Below are the code and all the weights of a small trained network. Each question names an input and a target symbol and asks about switching units off, where a switched-off unit gives its printed mean instead of its output.

import numpy as np


def w(rows, s, z=0):
    codes = np.array(rows[::2]) - 128.0
    scale = np.full(codes.shape[1], s)
    scale[-1] = z or s
    return codes * scale


def norm(h):
    return h / np.sqrt((h * h).mean(-1, keepdims=True) + 1e-5)


def f(y):
    return y / 2 * (1 + np.tanh(0.7978845608 * (y + 0.044715 * y**3)))


def softmax(a):
    e = np.exp(a - a.max(-1, keepdims=True))
    return e / e.sum(-1, keepdims=True)


def log_softmax(a):
    a = a - a.max(-1, keepdims=True)
    return a - np.log(np.exp(a).sum(-1, keepdims=True))


def net(x, mask):
    ids = ['ΓΛΠαεζημξτφ'.index(c) for c in x.split()]
    T = len(ids)
    res = E[ids] + P[:T]
    r = norm(res)
    for j in range(3):
        rows = slice(2 * j, 2 * j + 2)
        q, k, v = (r @ M[0][rows].T for M in (Q, K, V))
        z = softmax(np.where(np.tri(T) > 0, q @ k.T / 2**0.5, -1e9)) @ v
        o = O[0][rows]
        res = res + np.where(mask[j], z, o[:, -1]) @ o[:, :-1]
    y = f(norm(res) @ A[0][:, :-1].T + A[0][:, -1])
    res = res + np.where(mask[3:11], y, B[0][:, -1]) @ B[0][:, :-1]
    return log_softmax(norm(res)[-1] @ U[:, :-1].T + U[:, -1])


Q, K, V, O, A, B = {}, {}, {}, {}, {}, {}
E = w([
[88,95,160],'Γ',
[71,212,221],'Λ',
[176,56,100],'Π',
[128,199,115],'α',
[98,67,135],'ε',
[120,174,237],'ζ',
[181,113,117],'η',
[156,100,23],'μ',
[73,77,153],'ξ',
[247,134,110],'τ',
[72,118,182],'φ',
],0.012)
P = w([
[134,171,138],'0',
[132,89,120],'1',
[90,81,62],'2',
[129,166,139],'3',
[129,72,121],'4',
[135,53,2],'5',
[130,167,140],'6',
[124,69,122],'7',
[89,82,53],'8',
[130,165,139],'9',
[126,70,123],'10',
[62,201,153],'11',
[130,165,139],'12',
[132,69,123],'13',
],0.0075)
Q[0] = w([
[137,255,222],'head 0',
[92,78,46],'head 0',
[204,106,224],'head 1',
[114,239,196],'head 1',
[71,179,87],'head 2',
[108,151,74],'head 2',
],0.0089)
K[0] = w([
[59,254,90],'head 0',
[86,79,59],'head 0',
[157,109,171],'head 1',
[89,163,193],'head 1',
[151,49,222],'head 2',
[90,124,97],'head 2',
],0.0098)
V[0] = w([
[152,82,200],'head 0',
[99,129,127],'head 0',
[167,86,123],'head 1',
[193,107,1],'head 1',
[164,136,202],'head 2',
[191,82,93],'head 2',
],0.0063)
O[0] = w([
[151,54,65,248],'head 0',
[3,126,125,119],'head 0',
[170,206,158,250],'head 1',
[138,77,98,255],'head 1',
[109,50,155,126],'head 2',
[54,120,153,231],'head 2',
],0.0039,0.00095)
A[0] = w([
[80,20,166,80],'neuron 0',
[234,197,254,69],'neuron 1',
[81,215,160,182],'neuron 2',
[99,31,191,10],'neuron 3',
[27,116,11,183],'neuron 4',
[156,18,154,95],'neuron 5',
[203,76,235,252],'neuron 6',
[208,129,122,162],'neuron 7',
],0.0059,0.0027)
B[0] = w([
[224,144,97,199],'neuron 0',
[87,158,69,172],'neuron 1',
[167,109,197,182],'neuron 2',
[186,155,89,153],'neuron 3',
[172,145,1,207],'neuron 4',
[130,189,170,197],'neuron 5',
[56,140,156,254],'neuron 6',
[9,114,102,174],'neuron 7',
],0.0073,0.003)
U = w([
[187,189,128,133],'Γ',
[121,130,138,54],'Λ',
[2,128,72,34],'Π',
[85,18,150,183],'α',
[222,103,170,84],'ε',
[119,150,130,132],'ζ',
[107,94,153,77],'η',
[231,165,116,43],'μ',
[113,128,89,232],'ξ',
[166,62,194,110],'τ',
[120,190,89,2],'φ',
],0.017,0.0045)

Each question gives the input, a string of symbols that net reads in full, and the target symbol t.
The units are the heads (2 rows each of Q, K, V and O) and the neurons (one row each of A and B). Each row of codes is followed by its name. A weight is (code - 128) times the scale printed after its matrix; where a second scale follows, it is the last column's (O, A, B and U).
mask holds one flag per unit, heads first, then neurons. A switched-off unit (its flag False) gives its mean, the last column of its rows in O or B, instead of its output. The means were averaged over made-up inputs and are rounded, as every weight is.
A unit's drop is (log p(t) with every unit on - log p(t) with that unit switched off) / (log p(t) with every unit on - log p(t) with every unit switched off).
The circuit of an input: a set's keep is (log p(t) with only the set's units on - log p(t) with every unit switched off) / (log p(t) with every unit on - log p(t) with every unit switched off). Starting from all 11 units, units are removed one at a time, each time the one whose removal leaves the highest keep (on an exact tie, the one counted first), for as long as the keep stays at least 0.8.
units of the circuit, in order: the units of the circuit, biggest drop first
unit that matters most: the unit with the biggest drop
k most important neurons: the k neurons with the biggest drops, biggest first
drop when u is switched off: that unit's drop, to one decimal
input μ ξ μ η Γ φ φ η α ζ η, target α: 2 most important neurons	[neuron 7; neuron 4]
input η φ ε, target ξ: units of the circuit, in order	[neuron 4; neuron 0]
input τ ε η Π Π η Λ Γ, target ε: 3 most important neurons	[neuron 0; neuron 3; neuron 7]
input μ τ α Λ τ ε ξ, target ε: units of the circuit, in order	[neuron 7; neuron 0; neuron 3]
input Λ Λ η Γ, target τ: unit that matters most	neuron 7
input μ Λ ε Γ, target τ: 2 most important neurons	[neuron 7; neuron 2]
input α Π μ μ τ Γ η τ ε τ η η φ Γ, target ε: units of the circuit, in order	[neuron 0; neuron 3]
input Λ ε φ φ ζ Λ η τ, target α: units of the circuit, in order	[neuron 7; neuron 0; neuron 4; neuron 6]
input η η φ, target ξ: 2 most important neurons	[neuron 4; neuron 0]
input η τ Λ ε ε φ φ η Λ Π, target α: drop when neuron 7 is switched off	0.5
input ζ Λ ε μ Λ Γ Λ η η Π, target α: drop when neuron 6 is switched off	0.1
input α Λ η η, target Π: drop when head 0 is switched off	0.0
input α Γ η Π Λ η ξ Λ φ ξ, target ε: drop when neuron 7 is switched off	0.5
input η φ μ ε Γ η ε, target μ: most important neuron	[neuron 0]
